Below are the code and all the weights of a small trained network. Each question names an input and a target symbol and asks about switching units off, where a switched-off unit gives its printed mean instead of its output.

import numpy as np


def w(rows, s, z=0):
    codes = np.array(rows[::2]) - 128.0
    scale = np.full(codes.shape[1], s)
    scale[-1] = z or s
    return codes * scale


def norm(h):
    return h / np.sqrt((h * h).mean(-1, keepdims=True) + 1e-5)


def f(y):
    return np.maximum(y, 0)


def softmax(a):
    e = np.exp(a - a.max(-1, keepdims=True))
    return e / e.sum(-1, keepdims=True)


def log_softmax(a):
    a = a - a.max(-1, keepdims=True)
    return a - np.log(np.exp(a).sum(-1, keepdims=True))


def net(x, mask):
    ids = ['αγδημξπτφψω'.index(c) for c in x.split()]
    T = len(ids)
    res = E[ids] + P[:T]
    u = 0
    for l in range(3):
        q, k, v = (norm(res) @ M[l].T for M in (Q, K, V))
        z = softmax(np.where(np.tri(T) > 0, q @ k.T / 2**0.5, -1e9)) @ v
        res = res + np.where(mask[u], z, O[l][:, -1]) @ O[l][:, :-1]
        u += 1
        y = f(norm(res) @ A[l][:, :-1].T + A[l][:, -1])
        res = res + np.where(mask[u : u + 4], y, B[l][:, -1]) @ B[l][:, :-1]
        u += 4
    return log_softmax(norm(res)[-1] @ U[:, :-1].T + U[:, -1])


Q, K, V, O, A, B = {}, {}, {}, {}, {}, {}
E = w([
[142,181,116,207],'α',
[171,205,176,57],'γ',
[173,182,153,109],'δ',
[165,107,66,131],'η',
[177,50,85,146],'μ',
[131,99,81,32],'ξ',
[204,174,195,80],'π',
[103,135,118,100],'τ',
[82,61,137,77],'φ',
[34,111,153,219],'ψ',
[113,118,253,173],'ω',
],0.023)
P = w([
[178,54,51,130],'0',
[143,113,110,135],'1',
[103,140,165,97],'2',
[95,132,214,96],'3',
[111,79,254,60],'4',
[119,100,243,96],'5',
[117,126,233,100],'6',
],0.0085)
Q[0] = w([
[133,125,165,180],'0.h1',
[233,40,253,254],'0.h1',
],0.0097)
K[0] = w([
[137,107,188,104],'0.h1',
[246,184,119,4],'0.h1',
],0.013)
V[0] = w([
[103,113,156,157],'0.h1',
[2,177,150,92],'0.h1',
],0.0099)
O[0] = w([
[204,3,160,82,92],'0.h1',
[177,89,142,121,4],'0.h1',
],0.0048,0.003)
A[0] = w([
[197,69,53,215,3],'0.n1',
[185,1,136,109,140],'0.n2',
[104,113,246,66,191],'0.n3',
[101,185,24,124,32],'0.n4',
],0.0079,0.0076)
B[0] = w([
[100,1,136,53,135],'0.n1',
[86,234,74,133,176],'0.n2',
[68,179,80,191,255],'0.n3',
[98,110,69,199,131],'0.n4',
],0.0093,0.0097)
Q[1] = w([
[117,182,78,85],'1.h1',
[171,58,6,125],'1.h1',
],0.012)
K[1] = w([
[2,125,111,94],'1.h1',
[160,153,20,155],'1.h1',
],0.01)
V[1] = w([
[68,27,149,211],'1.h1',
[8,132,59,130],'1.h1',
],0.011)
O[1] = w([
[58,156,180,122,81],'1.h1',
[172,2,124,111,253],'1.h1',
],0.013,0.0067)
A[1] = w([
[213,251,116,189,86],'1.n1',
[57,133,85,108,2],'1.n2',
[125,85,203,109,43],'1.n3',
[168,184,98,173,106],'1.n4',
],0.013,0.0055)
B[1] = w([
[74,178,93,68,255],'1.n1',
[151,67,74,24,134],'1.n2',
[253,242,155,84,144],'1.n3',
[106,139,57,76,186],'1.n4',
],0.013,0.0081)
Q[2] = w([
[110,6,132,255],'2.h1',
[159,184,71,139],'2.h1',
],0.0073)
K[2] = w([
[239,109,53,52],'2.h1',
[71,3,195,228],'2.h1',
],0.0062)
V[2] = w([
[237,149,206,135],'2.h1',
[135,2,113,163],'2.h1',
],0.0091)
O[2] = w([
[2,97,188,84,3],'2.h1',
[217,139,246,76,143],'2.h1',
],0.0086,0.0054)
A[2] = w([
[157,82,69,134,34],'2.n1',
[121,51,9,43,97],'2.n2',
[63,170,84,215,71],'2.n3',
[101,171,90,66,255],'2.n4',
],0.012,0.0042)
B[2] = w([
[76,101,126,98,167],'2.n1',
[144,7,144,92,253],'2.n2',
[173,176,238,89,166],'2.n3',
[167,41,197,159,223],'2.n4',
],0.012,0.011)
U = w([
[175,101,110,209,157],'α',
[112,118,96,123,54],'γ',
[104,120,73,116,68],'δ',
[132,125,127,133,44],'η',
[114,53,147,127,143],'μ',
[144,6,135,122,129],'ξ',
[90,219,75,68,194],'π',
[141,135,147,94,80],'τ',
[195,117,179,110,21],'φ',
[191,163,182,128,49],'ψ',
[14,129,219,178,254],'ω',
],0.014,0.0057)

Each question gives the input, a string of symbols that net reads in full, and the target symbol t.
The units are the heads (2 rows each of Q, K, V and O) and the neurons (one row each of A and B). Each row of codes is followed by its name. A weight is (code - 128) times the scale printed after its matrix; where a second scale follows, it is the last column's (O, A, B and U).
mask holds one flag per unit, layer by layer, with each layer's heads first. A switched-off unit (its flag False) gives its mean, the last column of its rows in O or B, instead of its output. The means were averaged over made-up inputs and are rounded, as every weight is.
A unit's drop is (log p(t) with every unit on - log p(t) with that unit switched off) / (log p(t) with every unit on - log p(t) with every unit switched off).
The circuit of an input: a set's keep is (log p(t) with only the set's units on - log p(t) with every unit switched off) / (log p(t) with every unit on - log p(t) with every unit switched off). Starting from the 12 units with the biggest drops (on a tie, the unit counted first), units are removed one at a time, each time the one whose removal leaves the highest keep (on an exact tie, the one counted first), for as long as the keep stays at least 0.8.
units of the circuit, in order: the units of the circuit, biggest drop first
most important unit: the unit with the biggest drop
k most important neurons: the k neurons with the biggest drops, biggest first
k most important neurons of layer l: the k neurons of layer l with the biggest drops, biggest first
drop of u: that unit's drop, to one decimal
input ξ φ ξ ξ ξ α π, target π: units of the circuit, in order : (0.n2 1.h1 1.n1)
input π ω ω π π ω γ, target ω: 2 most important neurons : (2.n4 2.n2)
input ω η π ψ π π δ, target π: most important unit : 1.n1
input α ω μ π ω γ δ, target ω: units of the circuit, in order : (1.h1 2.h1)
input ξ φ ψ μ α, target ψ: units of the circuit, in order : (1.h1 2.n2 1.n3 0.n3)
input γ τ α ξ ω π, target ω: units of the circuit, in order : (2.h1 1.h1)
input μ ψ π, target ψ: 2 most important neurons : (0.n3 2.n2)
input ω π η γ π, target π: 3 most important neurons : (1.n1 0.n2 2.n2)
input μ φ ψ δ γ, target ψ: 3 most important neurons : (2.n2 1.n3 0.n3)
input μ π ψ ψ γ, target ψ: 2 most important neurons : (2.n2 1.n3)
input ψ φ δ, target ψ: 2 most important neurons of layer 2 : (2.n2 2.n4)
input ω ω ξ ω ω, target ω: drop of 1.h1 : 0.2
input ω π μ π α ω α, target ω: drop of 2.h1 : 0.2
input π δ ω π α π α, target π: units of the circuit, in order : (1.n1)
input γ ψ ψ τ ω, target ω: drop of 1.h1 : 0.5
input τ μ δ δ ω γ, target ω: drop of 1.n4 : 0.0
